Below is a small trained network, with its code and all its weights. Each question gives an input and a target symbol and asks what happens when units are switched off, that is, made to give their printed mean instead of their output.

import numpy as np


def w(rows, s, z=0):
    codes = np.array(rows[::2]) - 128.0
    scale = np.full(codes.shape[1], s)
    scale[-1] = z or s
    return codes * scale


def norm(h):
    return h / np.sqrt((h * h).mean(-1, keepdims=True) + 1e-5)


def f(y):
    return np.maximum(y, 0)


def softmax(a):
    e = np.exp(a - a.max(-1, keepdims=True))
    return e / e.sum(-1, keepdims=True)


def log_softmax(a):
    a = a - a.max(-1, keepdims=True)
    return a - np.log(np.exp(a).sum(-1, keepdims=True))


def net(x, mask):
    ids = ['αβγξπω'.index(c) for c in x.split()]
    T = len(ids)
    res = E[ids] + P[:T]
    q, k, v = (norm(res) @ M[0].T for M in (Q, K, V))
    z = softmax(np.where(np.tri(T) > 0, q @ k.T / 3**0.5, -1e9)) @ v
    res = res + np.where(mask[0], z, O[0][:, -1]) @ O[0][:, :-1]
    y = f(norm(res) @ A[0][:, :-1].T + A[0][:, -1])
    res = res + np.where(mask[1:9], y, B[0][:, -1]) @ B[0][:, :-1]
    return log_softmax(norm(res)[-1] @ U[:, :-1].T + U[:, -1])


Q, K, V, O, A, B = {}, {}, {}, {}, {}, {}
E = w([
[181,100,70,113,132,119,162,171,92,186],'α',
[141,206,156,76,157,157,109,58,180,119],'β',
[116,162,64,113,39,115,97,136,73,244],'γ',
[79,195,118,114,174,150,64,135,107,31],'ξ',
[84,188,169,107,173,191,174,170,156,98],'π',
[109,91,252,147,99,60,163,130,55,104],'ω',
],0.0019)
P = w([
[214,28,103,225,182,137,98,120,132,183],'0',
[166,210,140,145,162,181,111,129,79,140],'1',
[137,165,115,9,151,165,129,111,50,138],'2',
[123,158,95,74,102,137,164,110,109,109],'3',
[82,135,80,165,79,108,138,111,215,73],'4',
[80,156,100,141,51,159,162,115,185,81],'5',
[119,192,126,89,119,193,131,124,113,127],'6',
],0.0013)
Q[0] = w([
[131,202,130,60,158,254,121,120,94,117],'H0',
[179,93,75,106,58,89,195,199,100,181],'H0',
[123,159,105,92,52,80,153,134,75,166],'H0',
],0.009)
K[0] = w([
[119,100,130,254,120,142,116,113,182,128],'H0',
[90,148,125,115,81,120,148,135,129,107],'H0',
[93,139,142,127,106,125,143,133,136,90],'H0',
],0.0097)
V[0] = w([
[141,139,193,124,93,58,78,2,141,159],'H0',
[110,132,65,146,89,46,5,111,77,83],'H0',
[159,166,34,123,91,123,97,84,158,215],'H0',
],0.0027)
O[0] = w([
[197,129,131,72,20,57,183,222,106,36,144],'H0',
[92,87,202,45,190,7,114,178,175,135,12],'H0',
[154,30,129,38,109,187,79,252,184,150,249],'H0',
],0.0026,0.0015)
A[0] = w([
[190,110,141,137,105,220,169,150,116,50,35],'N0',
[143,48,183,84,125,72,126,192,121,133,78],'N1',
[139,101,153,199,56,61,159,103,29,146,9],'N2',
[124,83,105,103,157,137,118,143,127,197,252],'N3',
[32,129,216,123,211,164,86,67,152,131,28],'N4',
[80,181,126,120,59,85,161,136,77,142,119],'N5',
[140,165,162,163,104,57,164,98,85,86,167],'N6',
[79,123,254,60,120,64,79,148,169,83,108],'N7',
],0.0035,0.0016)
B[0] = w([
[190,134,83,131,102,49,125,92,96,81,255],'N0',
[53,179,121,143,108,138,80,74,124,177,181],'N1',
[127,4,196,130,92,139,173,126,65,204,163],'N2',
[123,157,173,139,131,118,133,126,158,61,253],'N3',
[103,84,130,99,34,86,113,163,107,190,233],'N4',
[113,126,142,150,198,123,108,122,162,122,183],'N5',
[102,89,164,101,117,90,117,165,155,167,178],'N6',
[199,69,116,216,184,164,192,112,89,142,205],'N7',
],0.0043,0.0022)
U = w([
[53,140,139,35,16,184,28,220,173,192,19],'α',
[234,143,71,104,59,74,152,145,86,38,254],'β',
[176,76,155,143,252,242,130,189,206,104,54],'γ',
[110,18,170,157,105,42,202,128,42,221,218],'ξ',
[83,198,63,212,123,202,137,18,61,171,107],'π',
[52,232,186,134,226,9,139,96,179,86,98],'ω',
],0.0041,0.00084)

Each question gives the input, a string of symbols that net reads in full, and the target symbol t.
The units are the heads (3 rows each of Q, K, V and O) and the neurons (one row each of A and B). Each row of codes is followed by its name. A weight is (code - 128) times the scale printed after its matrix; where a second scale follows, it is the last column's (O, A, B and U).
mask holds one flag per unit, heads first, then neurons. A switched-off unit (its flag False) gives its mean, the last column of its rows in O or B, instead of its output. The means were averaged over made-up inputs and are rounded, as every weight is.
A unit's drop is (log p(t) with every unit on - log p(t) with that unit switched off) / (log p(t) with every unit on - log p(t) with every unit switched off).
The circuit of an input: a set's keep is (log p(t) with only the set's units on - log p(t) with every unit switched off) / (log p(t) with every unit on - log p(t) with every unit switched off). Starting from all 9 units, units are removed one at a time, each time the one whose removal leaves the highest keep (on an exact tie, the one counted first), for as long as the keep stays at least 0.8.
circuit, biggest first: the units of the circuit, biggest drop first
top k neurons: the k neurons with the biggest drops, biggest first
drop when u is switched off: that unit's drop, to one decimal
input γ β β β ξ α, target ω: top 2 neurons	N3; N4
input β γ β γ α, target α: top 2 neurons	N1; N0
input γ α β ξ, target γ: circuit, biggest first	H0; N7
input ξ α β ω ξ, target ξ: circuit, biggest first	H0; N4; N7
input β π π ω α β π, target β: circuit, biggest first	N0
input γ α ξ α β, target γ: circuit, biggest first	H0; N7
input γ ξ ξ π, target γ: circuit, biggest first	H0; N7; N4
input β β β γ β α, target α: top 2 neurons	N1; N7
input ω α π β α π ξ, target ω: top 2 neurons	N6; N5
input α ξ α, target ω: circuit, biggest first	H0; N3
input ω π ω ξ β β π, target ω: top 2 neurons	N5; N6
input α β β α β β ξ, target α: drop when N4 is switched off	0.4
input ξ π β π β, target ξ: drop when N7 is switched off	0.3
input ξ α β α β, target ξ: drop when N4 is switched off	0.5
input ω β π, target ω: top neuron	N5
